Below are the code and all the weights of a small trained network. Each question names an input and a class and asks about switching units off, where a switched-off unit gives its printed mean instead of its output.

import numpy as np


def w(rows, s, z=0):
    codes = np.array(rows[::2]) - 128.0
    scale = np.full(codes.shape[1], s)
    scale[-1] = z or s
    return codes * scale


def norm(h):
    return h / np.sqrt((h * h).mean(-1, keepdims=True) + 1e-5)


def f(y):
    return np.maximum(y, 0)


def log_softmax(a):
    a = a - a.max(-1, keepdims=True)
    return a - np.log(np.exp(a).sum(-1, keepdims=True))


def net(x, mask):
    res = np.array(x, float).reshape(1, 8) / 4 @ E
    u = 0
    for l in range(3):
        y = f(norm(res) @ A[l][:, :-1].T + A[l][:, -1])
        res = res + np.where(mask[u : u + 5], y, B[l][:, -1]) @ B[l][:, :-1]
        u += 5
    return log_softmax(norm(res)[-1] @ U[:, :-1].T + U[:, -1])


A, B = {}, {}
E = w([
[127,124,127],'x0',
[129,125,131],'x1',
[128,127,127],'x2',
[128,128,128],'x3',
[209,61,110],'x4',
[188,209,199],'x5',
[130,129,129],'x6',
[133,195,2],'x7',
],0.0039)
A[0] = w([
[159,22,151,94],'0.n0',
[34,114,221,32],'0.n1',
[8,108,85,12],'0.n2',
[56,2,158,2],'0.n3',
[43,45,88,219],'0.n4',
],0.0058,0.0028)
B[0] = w([
[189,116,212,190],'0.n0',
[147,168,250,178],'0.n1',
[2,220,114,171],'0.n2',
[54,10,249,184],'0.n3',
[26,49,119,254],'0.n4',
],0.0078,0.0038)
A[1] = w([
[61,28,58,55],'1.n0',
[144,2,73,2],'1.n1',
[169,120,100,75],'1.n2',
[140,52,85,45],'1.n3',
[247,94,68,22],'1.n4',
],0.0082,0.0034)
B[1] = w([
[169,125,32,255],'1.n0',
[142,54,3,183],'1.n1',
[163,146,108,140],'1.n2',
[120,80,48,160],'1.n3',
[206,173,56,166],'1.n4',
],0.016,0.0035)
A[2] = w([
[40,34,90,3],'2.n0',
[133,184,55,145],'2.n1',
[130,47,196,36],'2.n2',
[72,42,67,188],'2.n3',
[255,37,103,148],'2.n4',
],0.0091,0.0044)
B[2] = w([
[241,215,225,183],'2.n0',
[127,221,72,216],'2.n1',
[108,185,8,173],'2.n2',
[6,73,132,255],'2.n3',
[218,38,200,225],'2.n4',
],0.014,0.0058)
U = w([
[28,98,188,250],'0',
[37,156,52,156],'1',
[135,205,233,142],'2',
[132,244,88,100],'3',
[121,2,161,136],'4',
[148,54,23,74],'5',
[227,75,194,73],'6',
[237,167,75,82],'7',
],0.016,0.0012)

Each question gives the input, the list of numbers given to net, and the class t.
The units are the neurons (one row each of A and B). Each row of codes is followed by its name. A weight is (code - 128) times the scale printed after its matrix; where a second scale follows, it is the last column's (A, B and U).
mask holds one flag per neuron, layer by layer. A switched-off neuron (its flag False) gives its mean, the last column of its row in B, instead of its output. The means were averaged over made-up inputs and are rounded, as every weight is.
A unit's drop is (log p(t) with every unit on - log p(t) with that unit switched off) / (log p(t) with every unit on - log p(t) with every unit switched off).
The circuit of an input: a set's keep is (log p(t) with only the set's units on - log p(t) with every unit switched off) / (log p(t) with every unit on - log p(t) with every unit switched off). Starting from the 12 units with the biggest drops (on a tie, the unit counted first), units are removed one at a time, each time the one whose removal leaves the highest keep (on an exact tie, the one counted first), for as long as the keep stays at least 0.8.
units of the circuit, in order: the units of the circuit, biggest drop first
most important unit: the unit with the biggest drop
top k neurons: the k neurons with the biggest drops, biggest first
k most important neurons of layer l: the k neurons of layer l with the biggest drops, biggest first
input [2,-2,-2,-6,5,-4,-2,-1], class 4: units of the circuit, in order : [2.n3, 2.n4]
input [-8,5,2,-4,-4,6,8,0], class 2: 3 most important neurons of layer 2 : [2.n3, 2.n2, 2.n1]
input [4,4,-8,3,-2,5,0,-3], class 2: most important unit : 2.n3
input [-7,3,6,3,-7,1,-2,2], class 3: top 2 neurons : [0.n4, 2.n3]
input [-1,0,-4,8,7,2,-4,5], class 7: top 3 neurons : [0.n4, 1.n4, 0.n3]
input [-4,-2,4,1,0,3,6,-7], class 2: top 3 neurons : [1.n0, 1.n1, 2.n3]
input [3,-6,-6,4,-4,6,2,-2], class 2: units of the circuit, in order : [2.n3, 1.n0, 2.n4, 2.n1]
input [-5,-5,-4,-4,0,2,-2,3], class 3: units of the circuit, in order : [0.n4, 1.n0, 1.n1, 2.n4]
input [4,-2,0,6,-2,2,-5,1], class 3: units of the circuit, in order : [0.n4, 2.n3, 2.n4, 1.n0]
input [-4,-6,0,0,-3,4,3,-2], class 2: 2 most important neurons of layer 2 : [2.n3, 2.n4]
input [-8,4,-8,6,-1,-2,1,-7], class 0: top 3 neurons : [2.n4, 1.n0, 2.n2]
input [2,1,-7,1,-3,6,1,-2], class 2: top 2 neurons : [2.n3, 1.n0]
input [6,-8,-2,-5,0,-7,-7,-1], class 0: top 2 neurons : [2.n3, 0.n2]
input [3,-2,-1,-3,-7,5,1,-4], class 2: top 3 neurons : [2.n3, 2.n4, 0.n4]
input [4,2,7,-5,0,-7,-2,-4], class 0: units of the circuit, in order : [2.n3]
input [8,-5,2,5,3,-3,-4,-1], class 4: top 2 neurons : [2.n3, 0.n3]
input [-8,5,6,-3,0,2,-3,6], class 3: 2 most important neurons of layer 0 : [0.n4, 0.n0]
input [-8,3,-1,3,-6,4,-4,3], class 3: top 3 neurons : [2.n3, 2.n4, 0.n4]
input [4,-5,8,7,-3,3,6,2], class 3: top 3 neurons : [0.n4, 2.n3, 2.n4]
input [8,-5,8,2,5,-3,2,0], class 4: units of the circuit, in order : [2.n4]
input [8,-6,7,-2,-5,-7,-3,-7], class 0: top 2 neurons : [2.n4, 2.n0]
input [-4,2,-8,-5,-2,1,4,5], class 3: top 2 neurons : [0.n4, 1.n1]
input [4,-8,7,-7,2,5,-1,-3], class 6: top 4 neurons : [0.n4, 2.n3, 2.n1, 0.n2]
input [-1,0,-2,0,1,3,3,4], class 7: 3 most important neurons of layer 0 : [0.n4, 0.n2, 0.n1]
input [-1,-6,2,3,6,1,-4,-5], class 6: 3 most important neurons of layer 1 : [1.n1, 1.n3, 1.n0]
